Below is a small trained network, with its code and all its weights. Each question gives an input and a class and asks what happens when units are switched off, that is, made to give their printed mean instead of their output.

import numpy as np


def w(rows, s, z=0):
    codes = np.array(rows[::2]) - 128.0
    scale = np.full(codes.shape[1], s)
    scale[-1] = z or s
    return codes * scale


def norm(h):
    return h / np.sqrt((h * h).mean(-1, keepdims=True) + 1e-5)


def f(y):
    return np.maximum(y, 0)


def log_softmax(a):
    a = a - a.max(-1, keepdims=True)
    return a - np.log(np.exp(a).sum(-1, keepdims=True))


def net(x, mask):
    res = np.array(x, float).reshape(1, 5) / 4 @ E
    u = 0
    for l in range(2):
        y = f(norm(res) @ A[l][:, :-1].T + A[l][:, -1])
        res = res + np.where(mask[u : u + 13], y, B[l][:, -1]) @ B[l][:, :-1]
        u += 13
    return log_softmax(norm(res)[-1] @ U[:, :-1].T + U[:, -1])


A, B = {}, {}
E = w([
[128,194,216,8,156,171,144,52,197,162,63],'x0',
[134,106,60,214,131,189,155,59,197,93,2],'x1',
[35,43,73,99,164,233,220,140,111,194,156],'x2',
[32,168,179,171,16,219,90,233,186,130,144],'x3',
[99,210,187,206,128,188,200,14,46,52,208],'x4',
],0.0082)
A[0] = w([
[105,197,142,145,114,168,180,61,91,8,175,98],'0.n0',
[141,184,173,137,120,126,114,182,79,190,159,88],'0.n1',
[115,93,119,90,108,96,107,161,150,114,75,55],'0.n2',
[178,55,94,77,158,94,87,142,153,139,128,89],'0.n3',
[88,80,105,238,75,118,84,225,86,60,133,47],'0.n4',
[150,145,102,184,92,75,138,97,198,66,67,111],'0.n5',
[88,161,155,159,71,151,147,170,177,138,143,2],'0.n6',
[131,77,96,180,87,162,149,69,175,85,33,14],'0.n7',
[62,74,66,130,118,175,240,112,185,166,144,85],'0.n8',
[254,213,163,136,44,61,81,144,167,73,123,46],'0.n9',
[107,107,121,141,156,117,56,221,187,162,36,74],'0.n10',
[127,212,193,99,121,157,173,77,168,173,98,92],'0.n11',
[107,165,126,147,2,169,148,169,139,118,72,60],'0.n12',
],0.0082,0.0093)
B[0] = w([
[165,184,95,152,2,130,157,108,101,172,126,254],'0.n0',
[49,139,117,133,120,77,132,102,144,86,107,177],'0.n1',
[159,159,137,201,87,137,135,147,143,157,142,154],'0.n2',
[167,206,123,162,73,154,171,90,107,147,148,200],'0.n3',
[191,117,135,65,205,201,91,140,131,67,138,228],'0.n4',
[74,141,175,164,190,82,135,164,77,117,75,213],'0.n5',
[95,103,109,142,117,141,80,13,148,146,174,146],'0.n6',
[44,189,69,111,186,103,131,156,108,105,44,185],'0.n7',
[132,75,216,176,145,85,101,152,72,139,63,227],'0.n8',
[140,4,226,156,106,58,100,142,125,118,106,213],'0.n9',
[166,216,121,154,44,163,194,118,107,138,130,222],'0.n10',
[173,124,128,125,163,174,146,159,158,63,149,227],'0.n11',
[80,109,82,139,121,122,56,52,172,147,124,180],'0.n12',
],0.0093,0.0063)
A[1] = w([
[74,70,115,127,161,184,151,146,120,227,151,65],'1.n0',
[88,151,157,59,110,66,134,155,126,126,224,72],'1.n1',
[174,116,54,98,103,81,110,209,182,227,87,97],'1.n2',
[179,87,50,171,173,109,109,147,101,107,162,112],'1.n3',
[146,146,161,89,127,143,149,118,168,134,110,40],'1.n4',
[192,125,74,127,189,40,198,60,123,153,134,2],'1.n5',
[115,125,143,57,120,85,123,155,108,161,191,17],'1.n6',
[116,131,141,143,124,161,174,107,104,137,152,27],'1.n7',
[67,147,136,164,88,167,86,177,198,114,159,43],'1.n8',
[91,81,125,108,129,153,246,148,103,145,126,61],'1.n9',
[103,162,88,141,151,137,129,118,169,126,72,22],'1.n10',
[138,152,196,81,139,173,155,108,189,129,90,84],'1.n11',
[141,133,93,178,95,144,145,136,87,79,161,84],'1.n12',
],0.013,0.0041)
B[1] = w([
[179,106,228,133,88,78,73,90,135,64,91,214],'1.n0',
[67,99,44,217,178,146,177,165,100,114,20,229],'1.n1',
[149,192,148,166,74,157,215,82,88,111,181,255],'1.n2',
[118,132,133,46,189,140,136,179,198,100,170,228],'1.n3',
[148,127,114,96,130,202,149,145,149,59,142,182],'1.n4',
[63,80,106,96,81,159,41,99,144,225,143,247],'1.n5',
[63,154,102,164,153,163,157,104,157,78,65,192],'1.n6',
[168,157,123,148,111,88,118,150,150,132,121,181],'1.n7',
[145,104,83,43,161,101,69,58,106,245,129,245],'1.n8',
[143,144,188,175,111,51,93,139,146,113,141,214],'1.n9',
[79,124,71,153,134,106,154,148,79,81,153,202],'1.n10',
[156,91,108,106,187,109,135,216,129,116,218,249],'1.n11',
[168,150,141,86,126,167,187,152,170,133,134,242],'1.n12',
],0.012,0.0064)
U = w([
[173,216,137,160,21,151,229,104,100,165,174,177],'0',
[149,76,251,167,99,49,80,136,116,94,99,70],'1',
[35,136,58,187,172,133,180,148,103,106,44,113],'2',
[89,91,96,60,99,150,43,85,132,231,152,232],'3',
[181,115,129,42,199,175,160,191,156,66,201,3],'4',
],0.015,0.0019)

Each question gives the input, the list of numbers given to net, and the class t.
The units are the neurons (one row each of A and B). Each row of codes is followed by its name. A weight is (code - 128) times the scale printed after its matrix; where a second scale follows, it is the last column's (A, B and U).
mask holds one flag per neuron, layer by layer. A switched-off neuron (its flag False) gives its mean, the last column of its row in B, instead of its output. The means were averaged over made-up inputs and are rounded, as every weight is.
A unit's drop is (log p(t) with every unit on - log p(t) with that unit switched off) / (log p(t) with every unit on - log p(t) with every unit switched off).
The circuit of an input: a set's keep is (log p(t) with only the set's units on - log p(t) with every unit switched off) / (log p(t) with every unit on - log p(t) with every unit switched off). Starting from the 12 units with the biggest drops (on a tie, the unit counted first), units are removed one at a time, each time the one whose removal leaves the highest keep (on an exact tie, the one counted first), for as long as the keep stays at least 0.8.
circuit, biggest first: the units of the circuit, biggest drop first
most important unit: the unit with the biggest drop
k most important neurons: the k neurons with the biggest drops, biggest first
k most important neurons of layer l: the k neurons of layer l with the biggest drops, biggest first
input [0,2,-1,-3,2], class 3: most important unit => 1.n5
input [-3,-7,-4,7,5], class 2: 2 most important neurons => (1.n1 1.n5)
input [-4,2,-3,-6,-6], class 0: 2 most important neurons of layer 1 => (1.n2 1.n8)
input [-8,-2,-7,-1,7], class 4: 3 most important neurons => (0.n4 1.n3 1.n12)
input [7,7,7,-4,-6], class 1: circuit, biggest first => (1.n0 1.n9)
input [-8,4,5,7,7], class 4: 2 most important neurons => (0.n4 1.n12)
input [0,-8,-2,-2,-8], class 0: 2 most important neurons => (1.n2 0.n3)
input [-5,7,7,4,-1], class 1: 2 most important neurons of layer 1 => (1.n0 1.n1)
input [2,-8,-7,-7,0], class 2: 4 most important neurons => (1.n1 1.n6 0.n8 1.n0)
input [-6,-8,6,6,7], class 2: 3 most important neurons => (1.n1 0.n10 1.n2)
input [5,-2,7,5,-6], class 1: 4 most important neurons => (1.n0 0.n0 0.n8 1.n9)
input [-8,7,6,-1,3], class 4: 2 most important neurons => (1.n3 0.n4)
input [-7,-8,-5,-4,7], class 2: 3 most important neurons of layer 1 => (1.n1 1.n2 1.n6)
input [-8,7,5,8,-7], class 3: most important unit => 1.n8
input [-2,7,3,-8,6], class 3: 2 most important neurons => (1.n5 1.n1)
input [-8,-8,4,0,-7], class 2: 2 most important neurons of layer 1 => (1.n1 1.n6)
input [5,1,-2,-3,3], class 4: 2 most important neurons => (0.n11 1.n11)
input [4,4,5,-5,-4], class 1: circuit, biggest first => (1.n9 1.n0)
input [-3,6,8,-7,8], class 0: 3 most important neurons of layer 1 => (1.n12 1.n8 1.n1)
input [5,0,-7,0,6], class 1: circuit, biggest first => (0.n9)
